Here is a tiny trained network, its code and every weight. The questions are about switching its units off for an input and a class, where a switched-off unit gives its printed mean instead of its output.

import numpy as np


def w(rows, s, z=0):
    codes = np.array(rows[::2]) - 128.0
    scale = np.full(codes.shape[1], s)
    scale[-1] = z or s
    return codes * scale


def norm(h):
    return h / np.sqrt((h * h).mean(-1, keepdims=True) + 1e-5)


def f(y):
    return y / 2 * (1 + np.tanh(0.7978845608 * (y + 0.044715 * y**3)))


def log_softmax(a):
    a = a - a.max(-1, keepdims=True)
    return a - np.log(np.exp(a).sum(-1, keepdims=True))


def net(x, mask):
    res = np.array(x, float).reshape(1, 2) / 4 @ E
    u = 0
    for l in range(2):
        y = f(norm(res) @ A[l][:, :-1].T + A[l][:, -1])
        res = res + np.where(mask[u : u + 16], y, B[l][:, -1]) @ B[l][:, :-1]
        u += 16
    return log_softmax(norm(res)[-1] @ U[:, :-1].T + U[:, -1])


A, B = {}, {}
E = w([
[98,151,224,64,108,129,61,151,20,153,19],'x0',
[148,159,40,116,98,203,59,248,168,95,62],'x1',
],0.0012)
A[0] = w([
[120,113,201,161,87,171,181,108,148,142,129,2],'0.n0',
[226,129,96,216,137,93,139,114,206,128,173,89],'0.n1',
[77,94,204,46,18,122,70,149,47,173,38,154],'0.n2',
[173,141,87,67,128,118,184,112,95,101,108,104],'0.n3',
[162,80,106,181,128,160,123,134,167,92,159,100],'0.n4',
[167,117,100,192,120,150,150,113,205,115,163,179],'0.n5',
[106,87,82,182,159,138,103,237,107,115,124,79],'0.n6',
[189,202,75,146,3,196,95,217,160,55,57,233],'0.n7',
[128,109,128,165,76,121,179,125,198,126,110,193],'0.n8',
[197,77,185,201,199,68,218,1,89,183,94,96],'0.n9',
[83,48,159,101,126,49,168,90,142,140,165,45],'0.n10',
[131,98,229,149,170,92,165,132,151,66,190,71],'0.n11',
[117,148,145,82,129,181,140,178,180,83,142,19],'0.n12',
[56,103,107,154,140,159,86,147,211,94,117,122],'0.n13',
[162,74,94,144,136,183,114,118,59,90,43,169],'0.n14',
[90,95,158,108,150,102,170,14,96,148,147,148],'0.n15',
],0.0015,0.00055)
B[0] = w([
[136,137,133,155,3,160,39,142,198,120,119,112],'0.n0',
[142,107,175,52,128,71,126,205,145,220,3,173],'0.n1',
[135,50,62,120,164,69,229,122,186,146,107,249],'0.n2',
[150,47,155,122,117,141,27,114,149,139,167,124],'0.n3',
[114,119,141,72,159,102,178,183,91,107,83,143],'0.n4',
[197,50,249,32,165,120,151,191,19,168,78,176],'0.n5',
[101,198,229,107,138,127,94,68,88,126,180,137],'0.n6',
[54,154,156,86,150,131,172,7,100,135,220,240],'0.n7',
[207,220,174,78,212,163,163,96,4,178,67,149],'0.n8',
[87,162,79,117,123,218,65,84,84,135,168,206],'0.n9',
[217,219,185,142,21,230,73,115,104,116,125,146],'0.n10',
[157,97,157,135,58,166,102,76,24,196,147,141],'0.n11',
[140,172,232,238,237,144,121,33,130,72,109,118],'0.n12',
[140,46,188,117,189,190,125,83,92,71,168,141],'0.n13',
[106,129,73,122,135,130,192,73,126,156,192,149],'0.n14',
[109,151,21,104,87,160,89,111,131,202,171,181],'0.n15',
],0.0012,0.0015)
A[1] = w([
[174,121,100,121,76,171,56,148,106,180,113,76],'1.n0',
[105,154,166,104,153,107,108,124,88,99,113,186],'1.n1',
[107,111,173,196,108,54,119,80,131,153,168,120],'1.n2',
[125,132,46,130,107,139,126,117,141,135,114,126],'1.n3',
[83,115,137,80,145,128,157,123,117,136,141,218],'1.n4',
[183,110,59,190,119,176,114,106,122,115,163,106],'1.n5',
[76,151,145,122,121,134,69,124,76,130,103,203],'1.n6',
[125,170,87,143,131,190,69,195,165,66,108,62],'1.n7',
[176,133,254,110,168,143,127,143,87,124,140,92],'1.n8',
[157,128,129,160,136,176,116,106,168,99,182,181],'1.n9',
[140,138,128,85,152,167,117,153,128,141,150,130],'1.n10',
[126,134,173,133,79,97,83,139,120,124,61,79],'1.n11',
[126,105,134,160,132,95,130,75,120,111,141,244],'1.n12',
[160,127,80,87,130,129,117,188,134,135,107,88],'1.n13',
[78,120,64,130,142,104,170,84,174,119,155,203],'1.n14',
[186,99,122,191,133,111,162,156,184,108,152,3],'1.n15',
],0.0032,0.00041)
B[1] = w([
[105,111,116,166,216,116,184,142,219,31,129,130],'1.n0',
[196,111,77,134,146,139,149,160,147,128,163,201],'1.n1',
[81,205,133,129,110,174,67,128,128,91,147,228],'1.n2',
[102,84,153,142,192,113,121,106,148,106,157,149],'1.n3',
[157,115,154,150,122,139,121,170,162,103,127,247],'1.n4',
[127,91,139,88,152,101,143,170,96,137,69,175],'1.n5',
[197,97,133,131,129,96,173,166,121,157,118,245],'1.n6',
[89,197,175,151,40,148,79,2,80,145,207,227],'1.n7',
[73,107,19,173,160,172,104,144,214,40,141,172],'1.n8',
[148,96,154,109,60,77,115,161,86,174,98,183],'1.n9',
[96,124,125,149,145,85,118,84,159,154,108,175],'1.n10',
[190,47,110,112,152,76,208,158,144,186,135,162],'1.n11',
[130,152,129,103,121,163,89,142,134,104,84,186],'1.n12',
[105,116,154,147,134,151,111,67,95,143,179,184],'1.n13',
[98,110,96,138,173,161,96,160,146,72,73,254],'1.n14',
[187,100,150,88,135,71,193,180,78,187,36,189],'1.n15',
],0.0023,0.0011)
U = w([
[85,211,150,117,46,189,62,42,76,147,200,159],'0',
[212,47,135,82,132,60,209,193,87,196,62,153],'1',
[73,101,76,171,207,174,114,170,223,23,111,132],'2',
[145,214,192,240,41,21,115,200,191,90,92,11],'3',
[152,218,187,250,38,31,120,195,191,94,83,12],'4',
[129,224,194,254,26,21,128,224,192,97,99,2],'5',
],0.0086,0.0082)

Each question gives the input, the list of numbers given to net, and the class t.
The units are the neurons (one row each of A and B). Each row of codes is followed by its name. A weight is (code - 128) times the scale printed after its matrix; where a second scale follows, it is the last column's (A, B and U).
mask holds one flag per neuron, layer by layer. A switched-off neuron (its flag False) gives its mean, the last column of its row in B, instead of its output. The means were averaged over made-up inputs and are rounded, as every weight is.
A unit's drop is (log p(t) with every unit on - log p(t) with that unit switched off) / (log p(t) with every unit on - log p(t) with every unit switched off).
The circuit of an input: a set's keep is (log p(t) with only the set's units on - log p(t) with every unit switched off) / (log p(t) with every unit on - log p(t) with every unit switched off). Starting from the 12 units with the biggest drops (on a tie, the unit counted first), units are removed one at a time, each time the one whose removal leaves the highest keep (on an exact tie, the one counted first), for as long as the keep stays at least 0.8.
units of the circuit, in order: the units of the circuit, biggest drop first
unit that matters most: the unit with the biggest drop
k most important neurons: the k neurons with the biggest drops, biggest first
top k neurons in layer l: the k neurons of layer l with the biggest drops, biggest first
drop of u: that unit's drop, to one decimal
input [-2,-3], class 2: 2 most important neurons	1.n0, 1.n7
input [-6,-4], class 1: unit that matters most	1.n7
input [-2,4], class 0: 2 most important neurons	1.n7, 0.n2
input [-8,7], class 1: units of the circuit, in order	1.n15, 1.n5, 1.n8
input [3,2], class 2: 2 most important neurons	0.n2, 0.n1
input [0,-3], class 2: 3 most important neurons	1.n0, 0.n7, 1.n7
input [-3,-3], class 2: top 4 neurons in layer 1	1.n7, 1.n0, 1.n11, 1.n6
input [3,0], class 2: 3 most important neurons	0.n2, 0.n5, 0.n1
input [-8,-7], class 1: top 4 neurons in layer 0	0.n7, 0.n6, 0.n1, 0.n5
input [3,3], class 2: units of the circuit, in order	0.n2, 1.n15, 1.n9
input [-5,4], class 1: 3 most important neurons	1.n15, 0.n9, 1.n2
input [7,8], class 0: 2 most important neurons	1.n7, 1.n15
input [-7,-5], class 1: 2 most important neurons	1.n15, 1.n7
input [-1,-3], class 2: 2 most important neurons	1.n0, 0.n7
input [0,1], class 2: most important neuron	1.n7
input [-4,5], class 0: 2 most important neurons	1.n7, 0.n2
input [0,8], class 0: drop of 1.n7	1.0
input [1,-3], class 2: drop of 1.n15	0.4
input [-8,-5], class 1: drop of 1.n15	0.3
input [-1,-1], class 2: most important neuron	1.n0
